Here is a tiny trained network, its code and every weight. The questions are about switching its units off for an input and a class, where a switched-off unit gives its printed mean instead of its output.

import numpy as np


def w(rows, s, z=0):
    codes = np.array(rows[::2]) - 128.0
    scale = np.full(codes.shape[1], s)
    scale[-1] = z or s
    return codes * scale


def norm(h):
    return h / np.sqrt((h * h).mean(-1, keepdims=True) + 1e-5)


def f(y):
    return y / 2 * (1 + np.tanh(0.7978845608 * (y + 0.044715 * y**3)))


def log_softmax(a):
    a = a - a.max(-1, keepdims=True)
    return a - np.log(np.exp(a).sum(-1, keepdims=True))


def net(x, mask):
    res = np.array(x, float).reshape(1, 4) / 4 @ E
    u = 0
    for l in range(2):
        y = f(norm(res) @ A[l][:, :-1].T + A[l][:, -1])
        res = res + np.where(mask[u : u + 9], y, B[l][:, -1]) @ B[l][:, :-1]
        u += 9
    return log_softmax(norm(res)[-1] @ U[:, :-1].T + U[:, -1])


A, B = {}, {}
E = w([
[182,148,103,80,103,176,2,85],'x0',
[189,234,76,124,234,131,103,147],'x1',
[14,158,101,143,174,123,130,51],'x2',
[128,126,128,128,127,134,129,129],'x3',
],0.0031)
A[0] = w([
[94,104,172,202,121,45,214,115,102],'0.n0',
[177,121,220,171,106,21,203,199,75],'0.n1',
[98,69,221,168,86,137,242,109,117],'0.n2',
[144,130,186,147,35,118,1,184,2],'0.n3',
[239,231,110,86,189,168,55,74,79],'0.n4',
[37,71,147,163,130,128,74,119,233],'0.n5',
[172,193,3,207,139,73,198,254,115],'0.n6',
[78,224,100,135,194,166,158,144,35],'0.n7',
[106,197,76,150,235,101,229,247,70],'0.n8',
],0.0031,0.00096)
B[0] = w([
[116,125,175,154,142,179,2,95,218],'0.n0',
[170,124,41,116,152,136,74,99,219],'0.n1',
[142,130,128,164,213,130,72,130,246],'0.n2',
[84,159,219,68,131,103,164,142,150],'0.n3',
[72,34,144,207,126,124,144,142,238],'0.n4',
[136,139,84,117,97,149,134,178,181],'0.n5',
[195,120,76,71,81,105,171,84,222],'0.n6',
[58,136,213,128,143,139,110,146,172],'0.n7',
[150,162,145,74,41,134,167,142,253],'0.n8',
],0.0045,0.0024)
A[1] = w([
[137,139,202,20,31,93,116,177,150],'1.n0',
[52,198,135,53,103,135,185,64,80],'1.n1',
[71,78,71,110,52,164,137,127,124],'1.n2',
[60,122,63,87,59,105,102,85,77],'1.n3',
[175,2,78,160,155,76,83,103,76],'1.n4',
[79,227,224,65,108,126,178,136,97],'1.n5',
[61,155,151,219,178,171,74,68,66],'1.n6',
[170,131,98,77,102,143,69,129,1],'1.n7',
[189,93,143,195,156,164,99,217,118],'1.n8',
],0.0046,0.0015)
B[1] = w([
[72,147,128,254,126,206,169,32,209],'1.n0',
[177,66,148,21,202,68,49,238,183],'1.n1',
[230,196,41,123,161,46,171,168,157],'1.n2',
[235,205,72,30,172,114,211,176,147],'1.n3',
[101,170,164,43,187,44,109,249,216],'1.n4',
[89,48,131,137,148,90,20,187,167],'1.n5',
[164,112,166,198,51,196,176,69,252],'1.n6',
[58,112,146,139,222,98,108,127,137],'1.n7',
[27,134,108,48,213,73,76,170,209],'1.n8',
],0.0039,0.0032)
U = w([
[94,98,171,61,215,55,60,233,255],'0',
[80,108,183,254,67,244,127,53,87],'1',
[218,198,39,61,68,117,236,105,38],'2',
],0.0094,0.00089)

Each question gives the input, the list of numbers given to net, and the class t.
The units are the neurons (one row each of A and B). Each row of codes is followed by its name. A weight is (code - 128) times the scale printed after its matrix; where a second scale follows, it is the last column's (A, B and U).
mask holds one flag per neuron, layer by layer. A switched-off neuron (its flag False) gives its mean, the last column of its row in B, instead of its output. The means were averaged over made-up inputs and are rounded, as every weight is.
A unit's drop is (log p(t) with every unit on - log p(t) with that unit switched off) / (log p(t) with every unit on - log p(t) with every unit switched off).
The circuit of an input: a set's keep is (log p(t) with only the set's units on - log p(t) with every unit switched off) / (log p(t) with every unit on - log p(t) with every unit switched off). Starting from the 12 units with the biggest drops (on a tie, the unit counted first), units are removed one at a time, each time the one whose removal leaves the highest keep (on an exact tie, the one counted first), for as long as the keep stays at least 0.8.
units of the circuit, in order: the units of the circuit, biggest drop first
top k neurons: the k neurons with the biggest drops, biggest first
top k neurons in layer l: the k neurons of layer l with the biggest drops, biggest first
drop of u: that unit's drop, to one decimal
input [5,-1,-5,-7], class 1: top neuron in layer 1	(1.n0)
input [-7,1,-6,1], class 2: top 2 neurons	(0.n6; 0.n8)
input [7,-1,7,2], class 2: units of the circuit, in order	(1.n3; 0.n0)
input [8,1,1,7], class 1: top 4 neurons in layer 1	(1.n6; 1.n1; 1.n5; 1.n8)
input [2,4,1,3], class 1: top 2 neurons	(0.n4; 0.n7)
input [-2,-7,0,1], class 0: top 2 neurons in layer 0	(0.n2; 0.n7)
input [7,0,-5,-5], class 1: units of the circuit, in order	(0.n3; 1.n0)
input [0,-8,0,6], class 0: top 2 neurons	(0.n8; 0.n2)
input [0,6,-4,-2], class 2: top 2 neurons in layer 1	(1.n1; 1.n5)
input [3,-1,-6,-5], class 1: top 3 neurons	(0.n3; 1.n0; 0.n2)
input [4,-1,6,-3], class 2: top 3 neurons	(1.n3; 0.n2; 0.n0)
input [7,-2,-1,-2], class 1: top 2 neurons	(0.n3; 1.n0)
input [4,-1,0,4], class 1: top 2 neurons	(0.n3; 0.n1)
input [-8,8,-2,1], class 2: units of the circuit, in order	(0.n6)
input [8,-5,6,-8], class 2: drop of 1.n3	0.1
input [4,4,3,-4], class 1: drop of 0.n8	0.0
input [4,-5,-6,-6], class 1: drop of 1.n0	2.1
